Below are the code and all the weights of a small trained network. Each question names an input and a target symbol and asks about switching units off, where a switched-off unit gives its printed mean instead of its output.

import numpy as np


def w(rows, s, z=0):
    codes = np.array(rows[::2]) - 128.0
    scale = np.full(codes.shape[1], s)
    scale[-1] = z or s
    return codes * scale


def softmax(a):
    e = np.exp(a - a.max(-1, keepdims=True))
    return e / e.sum(-1, keepdims=True)


def log_softmax(a):
    a = a - a.max(-1, keepdims=True)
    return a - np.log(np.exp(a).sum(-1, keepdims=True))


def net(x, mask):
    ids = ['θλμπσφ'.index(c) for c in x.split()]
    T = len(ids)
    res = E[ids] + P[:T]
    u = 0
    for l in range(3):
        r = res
        for j in range(3):
            rows = slice(2 * j, 2 * j + 2)
            q, k, v = (r @ M[l][rows].T for M in (Q, K, V))
            z = softmax(np.where(np.tri(T) > 0, q @ k.T / 2**0.5, -1e9)) @ v
            o = O[l][rows]
            res = res + np.where(mask[u + j], z, o[:, -1]) @ o[:, :-1]
        u += 3
    return log_softmax(res[-1] @ U[:, :-1].T + U[:, -1])


Q, K, V, O = {}, {}, {}, {}
E = w([
[118,119,67,83,194,206,49,125,107,45],'θ',
[182,113,207,143,120,202,121,117,56,214],'λ',
[144,131,196,121,32,112,147,133,117,59],'μ',
[148,114,129,70,129,184,93,81,251,215],'π',
[47,90,196,141,177,96,134,156,194,212],'σ',
[91,220,130,169,124,164,96,103,138,128],'φ',
],0.018)
P = w([
[62,167,50,164,48,101,187,118,132,94],'0',
[75,149,255,93,113,67,102,53,82,104],'1',
[109,146,217,111,134,99,127,70,114,128],'2',
[109,141,202,116,137,128,127,81,138,117],'3',
[121,132,189,124,138,142,127,95,157,110],'4',
[127,131,180,134,141,147,116,102,165,104],'5',
[113,136,177,134,136,156,117,116,172,95],'6',
[137,142,172,131,126,171,114,122,170,92],'7',
[139,146,166,136,138,183,111,142,178,113],'8',
[142,150,165,131,144,168,103,155,179,96],'9',
[137,166,155,133,155,170,97,150,177,93],'10',
[122,175,146,126,178,167,89,155,176,95],'11',
[140,188,163,140,167,161,114,145,188,98],'12',
],0.0067)
Q[0] = w([
[193,26,11,148,116,64,143,106,104,53],'L0H1',
[102,144,232,138,92,187,108,80,80,72],'L0H1',
[177,78,113,5,134,92,94,133,205,151],'L0H2',
[161,129,6,146,145,132,175,93,150,197],'L0H2',
[169,51,134,63,92,181,101,121,119,49],'L0H3',
[246,37,19,89,70,31,230,255,99,139],'L0H3',
],0.0064)
K[0] = w([
[136,165,197,150,87,141,111,88,164,249],'L0H1',
[103,29,44,106,152,143,85,112,115,123],'L0H1',
[190,161,139,66,123,168,84,17,179,142],'L0H2',
[144,88,207,51,131,101,165,98,201,148],'L0H2',
[19,126,138,193,120,64,159,180,78,170],'L0H3',
[128,253,196,123,46,127,143,41,155,194],'L0H3',
],0.0071)
V[0] = w([
[132,101,158,250,84,135,224,146,100,96],'L0H1',
[92,200,95,254,198,170,151,95,104,197],'L0H1',
[18,94,112,107,102,142,120,158,97,105],'L0H2',
[60,91,231,157,87,88,151,102,90,135],'L0H2',
[111,159,146,176,180,122,109,192,30,108],'L0H3',
[150,224,109,172,34,147,104,84,118,158],'L0H3',
],0.0059)
O[0] = w([
[175,33,73,177,107,81,148,94,120,148,1],'L0H1',
[78,162,115,177,63,164,67,164,118,214,69],'L0H1',
[144,94,84,155,147,130,109,151,115,127,117],'L0H2',
[162,129,171,135,176,16,112,99,153,88,135],'L0H2',
[132,67,131,131,33,126,141,65,124,119,117],'L0H3',
[2,149,132,172,155,149,117,98,122,159,72],'L0H3',
],0.0093,0.0045)
Q[1] = w([
[149,158,138,99,105,144,150,95,63,164],'L1H1',
[156,96,163,177,165,111,142,66,22,130],'L1H1',
[150,132,28,199,107,98,176,126,87,227],'L1H2',
[109,66,197,103,190,146,116,65,115,123],'L1H2',
[137,88,79,132,149,181,136,46,127,183],'L1H3',
[123,125,115,144,253,161,73,157,140,131],'L1H3',
],0.0075)
K[1] = w([
[76,139,138,148,109,128,177,121,179,109],'L1H1',
[122,170,129,110,99,128,166,86,161,149],'L1H1',
[146,152,255,109,115,126,110,126,183,176],'L1H2',
[130,178,83,145,104,134,141,104,146,77],'L1H2',
[106,187,189,113,138,115,97,147,161,88],'L1H3',
[149,175,153,130,43,136,131,206,103,157],'L1H3',
],0.0087)
V[1] = w([
[2,167,187,137,114,49,144,125,242,134],'L1H1',
[184,103,234,194,119,87,191,188,70,212],'L1H1',
[161,67,58,37,96,203,92,148,33,126],'L1H2',
[104,103,67,83,152,117,146,215,202,248],'L1H2',
[113,18,84,117,200,155,152,12,172,152],'L1H3',
[172,150,4,198,43,82,113,94,161,111],'L1H3',
],0.0056)
O[1] = w([
[136,170,182,54,76,68,103,180,145,196,187],'L1H1',
[87,53,64,57,122,104,109,84,92,168,54],'L1H1',
[76,104,174,66,254,192,201,61,85,207,202],'L1H2',
[148,151,16,150,147,172,234,132,149,77,30],'L1H2',
[107,129,38,65,109,212,157,164,110,229,107],'L1H3',
[68,153,135,66,128,151,110,114,154,105,1],'L1H3',
],0.0074,0.0063)
Q[2] = w([
[129,104,166,75,140,111,134,40,115,172],'L2H1',
[186,149,215,106,118,159,58,148,170,151],'L2H1',
[197,171,109,254,159,181,220,179,120,76],'L2H2',
[96,183,204,123,196,217,124,92,123,103],'L2H2',
[224,148,127,184,116,167,130,118,104,120],'L2H3',
[144,112,114,234,132,119,197,216,87,93],'L2H3',
],0.0082)
K[2] = w([
[106,143,71,188,155,159,254,82,96,127],'L2H1',
[145,86,87,184,184,188,83,106,80,116],'L2H1',
[136,118,198,172,68,86,178,51,119,192],'L2H2',
[93,156,94,179,85,124,191,163,195,98],'L2H2',
[81,91,134,196,141,143,134,75,150,130],'L2H3',
[115,113,133,134,52,85,142,68,118,139],'L2H3',
],0.0092)
V[2] = w([
[121,150,214,45,207,117,110,154,7,146],'L2H1',
[100,169,5,66,174,155,90,84,84,16],'L2H1',
[161,57,170,186,116,85,157,175,212,192],'L2H2',
[210,178,96,56,225,59,51,61,134,124],'L2H2',
[230,119,98,46,19,148,143,18,224,136],'L2H3',
[3,85,128,42,162,145,121,49,110,97],'L2H3',
],0.0052)
O[2] = w([
[142,107,83,139,85,64,101,86,64,204,254],'L2H1',
[95,147,84,197,22,126,177,176,160,84,152],'L2H1',
[159,137,109,87,154,70,101,185,93,132,186],'L2H2',
[150,143,76,167,104,212,19,186,114,132,122],'L2H2',
[165,195,254,93,142,152,101,72,159,154,101],'L2H3',
[101,168,111,121,171,120,141,223,165,43,135],'L2H3',
],0.0081,0.0085)
U = w([
[156,128,54,85,155,29,134,240,162,186,181],'θ',
[162,133,92,125,128,150,126,29,35,194,177],'λ',
[114,178,104,236,61,142,3,159,153,150,122],'μ',
[196,132,183,71,86,72,161,80,152,32,154],'π',
[112,137,104,157,124,168,144,145,115,148,132],'σ',
[142,204,166,40,197,216,104,162,155,140,8],'φ',
],0.0059,0.0018)

Each question gives the input, a string of symbols that net reads in full, and the target symbol t.
The units are the heads (2 rows each of Q, K, V and O). Each row of codes is followed by its name. A weight is (code - 128) times the scale printed after its matrix; where a second scale follows, it is the last column's (O and U).
mask holds one flag per head, layer by layer. A switched-off head (its flag False) gives its mean, the last column of its rows in O, instead of its output. The means were averaged over made-up inputs and are rounded, as every weight is.
A unit's drop is (log p(t) with every unit on - log p(t) with that unit switched off) / (log p(t) with every unit on - log p(t) with every unit switched off).
The circuit of an input: a set's keep is (log p(t) with only the set's units on - log p(t) with every unit switched off) / (log p(t) with every unit on - log p(t) with every unit switched off). Starting from all 9 units, units are removed one at a time, each time the one whose removal leaves the highest keep (on an exact tie, the one counted first), for as long as the keep stays at least 0.8.
circuit, biggest first: the units of the circuit, biggest drop first
most important unit: the unit with the biggest drop
heads that matter: for each layer, one digit per head in row order, 1 if its drop is at least 0.15 and else 0, layers parted by /
input φ σ π λ σ, target φ: heads that matter : 101 / 110 / 101
input μ π θ λ π λ σ, target μ: circuit, biggest first : L0H1, L1H2, L2H2
input σ μ μ π φ π, target μ: circuit, biggest first : L1H2
input λ σ λ θ μ μ λ φ π φ, target φ: circuit, biggest first : L0H1, L1H2
input μ π σ θ σ μ, target μ: circuit, biggest first : L2H2, L0H1, L1H2
input θ σ π π μ σ φ, target σ: heads that matter : 011 / 110 / 111
input μ π λ θ μ, target μ: circuit, biggest first : L1H2, L0H1, L2H2
input σ λ μ φ σ σ σ σ π θ π σ φ, target θ: circuit, biggest first : L1H2, L2H2, L2H3, L1H1
input λ μ λ σ θ φ σ λ λ, target φ: circuit, biggest first : L0H1, L1H2, L2H1, L0H3
input φ μ μ θ λ μ π σ μ θ λ φ, target π: circuit, biggest first : L2H2, L0H3, L0H1
input π π μ φ π π φ φ θ σ φ π, target λ: heads that matter : 011 / 010 / 101
input σ π π σ, target φ: circuit, biggest first : L2H3, L2H1
input φ σ θ θ λ σ π φ μ θ μ σ, target π: circuit, biggest first : L2H2, L0H1, L0H3, L1H1
input φ σ θ σ, target π: circuit, biggest first : L0H1, L2H2, L0H3, L1H2
input μ π π λ σ φ σ θ, target μ: circuit, biggest first : L0H1, L1H2, L2H2, L0H2
input π λ θ μ σ μ π π, target λ: circuit, biggest first : L1H1, L0H3, L1H2, L2H3
input π φ π, target μ: most important unit : L0H3
input μ μ μ π μ φ φ θ σ, target μ: circuit, biggest first : L2H2, L1H2, L0H1
input φ π λ φ λ φ μ φ π θ σ μ π, target π: heads that matter : 101 / 000 / 010
input π μ θ λ μ σ μ, target λ: most important unit : L1H1
input σ θ π λ λ λ π σ θ π θ, target θ: circuit, biggest first : L1H2, L2H1, L2H3
input λ σ σ μ φ σ μ θ μ, target φ: heads that matter : 100 / 110 / 000
input θ μ λ, target σ: heads that matter : 010 / 010 / 101
input θ φ φ φ π σ, target σ: heads that matter : 010 / 010 / 110
input φ λ λ θ π σ σ σ μ σ φ φ π, target π: heads that matter : 101 / 010 / 010
input π π λ σ π π π σ θ μ σ, target λ: heads that matter : 001 / 110 / 101
input λ μ σ μ λ φ π σ λ π θ μ μ, target φ: most important unit : L0H1
input θ λ μ μ σ π λ σ θ, target σ: heads that matter : 010 / 110 / 101
input σ μ σ μ μ π φ φ θ, target θ: heads that matter : 010 / 010 / 111
